Below are the code and all the weights of a small trained network. Each question names an input and a class and asks about switching units off, where a switched-off unit gives its printed mean instead of its output.

import numpy as np


def w(rows, s, z=0):
    codes = np.array(rows[::2]) - 128.0
    scale = np.full(codes.shape[1], s)
    scale[-1] = z or s
    return codes * scale


def f(y):
    return np.maximum(y, 0)


def log_softmax(a):
    a = a - a.max(-1, keepdims=True)
    return a - np.log(np.exp(a).sum(-1, keepdims=True))


def net(x, mask):
    res = np.array(x, float).reshape(1, 6) / 4 @ E
    y = f(res @ A[0][:, :-1].T + A[0][:, -1])
    res = res + np.where(mask, y, B[0][:, -1]) @ B[0][:, :-1]
    return log_softmax(res[-1] @ U[:, :-1].T + U[:, -1])


A, B = {}, {}
E = w([
[211,46,205,127,202,119],'x0',
[127,188,78,117,249,163],'x1',
[216,197,165,167,85,208],'x2',
[131,129,127,124,127,127],'x3',
[187,124,48,208,126,54],'x4',
[125,129,131,133,129,127],'x5',
],0.013)
A[0] = w([
[157,63,165,131,175,124,86],'n0',
[191,142,174,156,129,176,33],'n1',
[179,128,69,173,142,90,53],'n2',
[182,137,109,117,103,159,2],'n3',
[113,86,150,127,142,178,48],'n4',
[115,176,89,124,166,123,90],'n5',
[65,49,97,100,179,76,17],'n6',
[54,117,173,86,125,193,153],'n7',
[210,195,156,189,109,218,84],'n8',
[146,185,120,111,218,138,20],'n9',
[113,185,234,2,155,156,62],'n10',
[121,47,144,125,23,114,12],'n11',
[132,130,64,221,140,73,80],'n12',
[94,128,170,74,123,179,115],'n13',
[194,37,172,117,178,149,73],'n14',
[147,174,116,156,71,199,16],'n15',
[62,199,152,77,104,128,147],'n16',
[33,54,118,105,174,59,17],'n17',
[89,117,183,162,48,84,28],'n18',
[80,211,85,155,186,161,68],'n19',
[80,62,52,81,135,113,79],'n20',
[182,75,162,127,154,175,69],'n21',
[198,134,50,218,121,57,130],'n22',
[46,187,37,137,45,156,17],'n23',
[174,95,201,125,183,99,64],'n24',
[154,116,196,172,41,108,33],'n25',
[157,131,125,122,197,138,41],'n26',
[149,154,103,92,195,146,93],'n27',
[91,81,154,100,139,210,71],'n28',
],0.013,0.0038)
B[0] = w([
[111,158,40,164,53,99,198],'n0',
[101,195,120,75,143,104,196],'n1',
[204,101,163,182,192,137,194],'n2',
[151,146,131,102,135,106,158],'n3',
[171,100,110,152,153,121,157],'n4',
[138,99,119,116,107,169,169],'n5',
[135,197,153,71,166,109,217],'n6',
[176,117,163,188,167,105,215],'n7',
[88,216,155,55,212,75,247],'n8',
[130,74,152,63,95,175,188],'n9',
[211,97,194,183,146,102,233],'n10',
[151,65,146,31,119,200,236],'n11',
[188,112,186,172,129,117,210],'n12',
[196,94,169,197,174,95,195],'n13',
[54,130,34,167,82,142,227],'n14',
[86,190,117,109,160,110,194],'n15',
[162,111,125,200,87,108,203],'n16',
[112,218,136,74,190,117,234],'n17',
[97,81,125,90,117,207,212],'n18',
[92,73,116,67,77,205,200],'n19',
[122,179,145,94,158,83,200],'n20',
[97,158,94,166,73,109,194],'n21',
[202,96,226,215,155,127,253],'n22',
[41,144,2,201,44,101,237],'n23',
[62,150,45,188,50,125,207],'n24',
[139,116,156,70,103,176,223],'n25',
[111,84,61,84,89,201,169],'n26',
[107,57,161,85,102,170,180],'n27',
[174,103,157,176,165,132,187],'n28',
],0.0097,0.017)
U = w([
[179,79,178,199,186,116,190],'0',
[96,135,25,157,95,124,254],'1',
[121,225,137,13,214,93,2],'2',
[130,28,125,11,129,247,50],'3',
],0.013,0.0022)

Each question gives the input, the list of numbers given to net, and the class t.
The units are the neurons (one row each of A and B). Each row of codes is followed by its name. A weight is (code - 128) times the scale printed after its matrix; where a second scale follows, it is the last column's (A, B and U).
mask holds one flag per neuron, in row order. A switched-off neuron (its flag False) gives its mean, the last column of its row in B, instead of its output. The means were averaged over made-up inputs and are rounded, as every weight is.
A unit's drop is (log p(t) with every unit on - log p(t) with that unit switched off) / (log p(t) with every unit on - log p(t) with every unit switched off).
The circuit of an input: a set's keep is (log p(t) with only the set's units on - log p(t) with every unit switched off) / (log p(t) with every unit on - log p(t) with every unit switched off). Starting from the 12 units with the biggest drops (on a tie, the unit counted first), units are removed one at a time, each time the one whose removal leaves the highest keep (on an exact tie, the one counted first), for as long as the keep stays at least 0.8.
units of the circuit, in order: the units of the circuit, biggest drop first
k most important neurons: the k neurons with the biggest drops, biggest first
drop when u is switched off: that unit's drop, to one decimal
input [-5,4,5,8,7,5], class 0: units of the circuit, in order -> (n22)
input [-7,2,-5,-6,7,4], class 0: 3 most important neurons -> (n22; n12; n2)
input [6,-7,-7,8,1,2], class 2: 4 most important neurons -> (n17; n6; n23; n20)
input [6,4,6,3,-4,0], class 1: 4 most important neurons -> (n14; n24; n21; n17)
input [8,-1,3,-7,-8,8], class 0: 2 most important neurons -> (n10; n13)
input [-1,-1,-4,-6,-4,7], class 0: 2 most important neurons -> (n8; n7)
input [-8,-8,1,-7,8,4], class 0: 2 most important neurons -> (n22; n12)
input [8,-3,-7,-4,-5,-6], class 1: 3 most important neurons -> (n14; n24; n0)
input [4,3,-7,1,5,2], class 2: 2 most important neurons -> (n17; n6)
input [-4,-2,5,1,-1,0], class 2: 2 most important neurons -> (n8; n14)
input [-8,-5,5,-3,-7,-3], class 1: 3 most important neurons -> (n23; n22; n15)
input [-5,6,-4,5,-5,-2], class 3: 2 most important neurons -> (n19; n22)
input [-6,-2,8,-6,6,-2], class 2: 2 most important neurons -> (n8; n15)
input [1,2,-4,-3,3,1], class 2: units of the circuit, in order -> (n17)
input [3,-7,-8,-7,-7,-2], class 2: 4 most important neurons -> (n17; n6; n22; n20)
input [7,7,-7,-4,-3,-5], class 1: drop when n0 is switched off -> 0.7
input [8,-4,7,7,-2,-5], class 1: drop when n14 is switched off -> 0.4
input [-5,1,-5,-7,6,-6], class 0: drop when n22 is switched off -> 0.7
